Kefet: [-30 -74 -35  -8   2   4]
nalez: [  2 -39 -14  28 -12 -25]
let: [  2 -40 -14  28 -12 -25]
per: [  4  -9   7 -63  84 -46]
key -> tag
[7] -> Z309
[28] -> Z981
[-12] -> Z740
[-14] -> Z176
key nalez 3:  -> Z176
step +1: [84] -> [85]
step +1: [  7 -63] -> [  8 -62]
tail: [  2 -39 -14] -> [ 28 -12 -25]
step +1: [-74 -35  -8] -> [-73 -34  -7]
step +1: [28] -> [29]
tail: [-74 -35  -8   2] -> [4]

lukeb: [-20 -21  23  -3  22 -23  41 -22  21  -3  21 -19  -2 -21  -3  21 -22  21
  19  41 -18 -19  38 -18 -21  21  -3  39 -13  21]
Zubu: [-12 -11   9  55   9 -11 -22 -13   8  48   9 -11  51 -10  51   8 -11   9
   7 -23 -14 -12 -20 -12 -11   9  50 -18 -35   8]
sefet: [ 27  30 -45  -5 -40  33 -49  31 -37  -5 -36  26  -5  29  -5 -34  34 -39
 -30 -62  25  26 -42  24  29 -37  -5 -70  22 -34]
mide: [-23 -30  30  43  26 -33  -3 -33  23  31  22 -23  33 -28  35  21 -36  25
  18  -4 -28 -22  -2 -21 -25  23  33   2 -37  21]
tail: [ -5 -40  33 -49  31] -> [-37  -5 -36  26  -5  29  -5 -34  34 -39 -30 -62  25  26 -42  24  29 -37
  -5 -70  22 -34]
tags:
[39] -> Z55
[-3] -> Z735
[-70] -> Z788
key lukeb 28:  -> Z55
step -1: [-20 -12 -11   9] -> [-21 -13 -12   8]

pemo: [ 31   6 -37 -68 -58  32 -53  48  46  46 -52  59  35 -59  60  11 -21  10
 -92 -39  50  85  21 -37]
lurob: [-21   3 -20 -55 -51   4   7   1  17  17  32  29 -11 -76  54  62 -22  12
 -71 -69  51  95  65 -20]
reku: [ 38  17  41  76  72  14  16  16   2   2  -7 -11  29  96 -35 -39  43   8
  93  88 -31 -75 -43  41]
Kez: [-57  -4  -5 -32 -35 -22  46 -38 -14 -14  80  -5 -46 -69  29  76 -20   7
 -38 -74  32  70  74  -5]
Zunuk: [ 35  17  41  75  71  13  19  14   0   0  -3 -12  26  93 -34 -36  42   8
  92  85 -30 -73 -40  41]
kem: [-19   3 -18 -51 -48   4   7   1  16  16  30  27 -11 -71  50  58 -21  12
 -66 -64  47  88  61 -18]
reso: [ 26   5 -31 -56 -48  27 -44  40  38  38 -44  49  29 -48  49   8 -17   8
 -75 -32  41  69  17 -31]
tail: [16  2] -> [  2  -7 -11  29  96 -35 -39  43   8  93  88 -31 -75 -43  41]
step -1: [17] -> [16]
tags:
[40] -> Z745
[55] -> Z200
[-20] -> Z27
[54] -> Z254
[-21] -> Z793
[41] -> Z613
key lurob 24:  -> Z27
step -1: [-68] -> [-69]
step +1: [-48   4   7   1] -> [-47   5   8   2]

nen: [-52 -30 -56   2  29  -5  32  62  21 -21 -21  46  18 -30  10  25   7  23
 -47 -13   7 -13 -21 -27 -40   2  -9 -26  -2   4  48 -10 -36   2  58  54
 -26  -6  16   5  52  43  11 -10 -46  31 -57 -28  91  46  18 -39 -42 -40
 -20 -16 -32  -5   8  45 -18  15  28  41]
Zemib: [ 47  27  42   3 -26  34 -24 -51 -23  45  25   5   2  35   8  -1 -54 -18
  38   8 -34  -1  52  44  19 -13   3  54 -16  -2 -27 -12  76  34 -39 -33
  15  -6   9  41 -34 -48  25  23  25 -26  46  30 -46 -14 -48  35  27  47
  10  26  64  33 -13 -56 -27  22   3 -15]
tudo: [-35   1 -22  24 -70  31  40  24 -27 -41  40  10 -16  43  17  22  -9 -14
 -62  10  17 -18   8 -37 -10 -37  36 -69   8  44 -24 -34  23  12 -11  93
 -26 -13 -19   8  17  11  42   2  41 -47  44 -33  -7 -41  16  39  28 -45
  56 -28  36  28  -8  42   7  -9 -12 -16]
key -> tag
[-26] -> Z307
[-6] -> Z510
[-5] -> Z790
[15] -> Z438
[16] -> Z618
key Zemib 37:  -> Z438
tail: [-21  46  18 -30] -> [ 10  25   7  23 -47 -13   7 -13 -21 -27 -40   2  -9 -26  -2   4  48 -10
 -36   2  58  54 -26  -6  16   5  52  43  11 -10 -46  31 -57 -28  91  46
  18 -39 -42 -40 -20 -16 -32  -5   8  45 -18  15  28  41]
[-52 -30 -56   2  29  -5  32  62  21 -21 -21  46  18 -30  10  25   7  23
 -47 -13   7 -13 -21 -27 -40   2  -9 -26  -2   4  48 -10 -36   2  58  54
 -26  -6  16   5  52  43  11 -10 -46  31 -57 -28  91  46  18 -39 -42 -40
 -20 -16 -32  -5   8  45 -18  15  28  41] -> nen

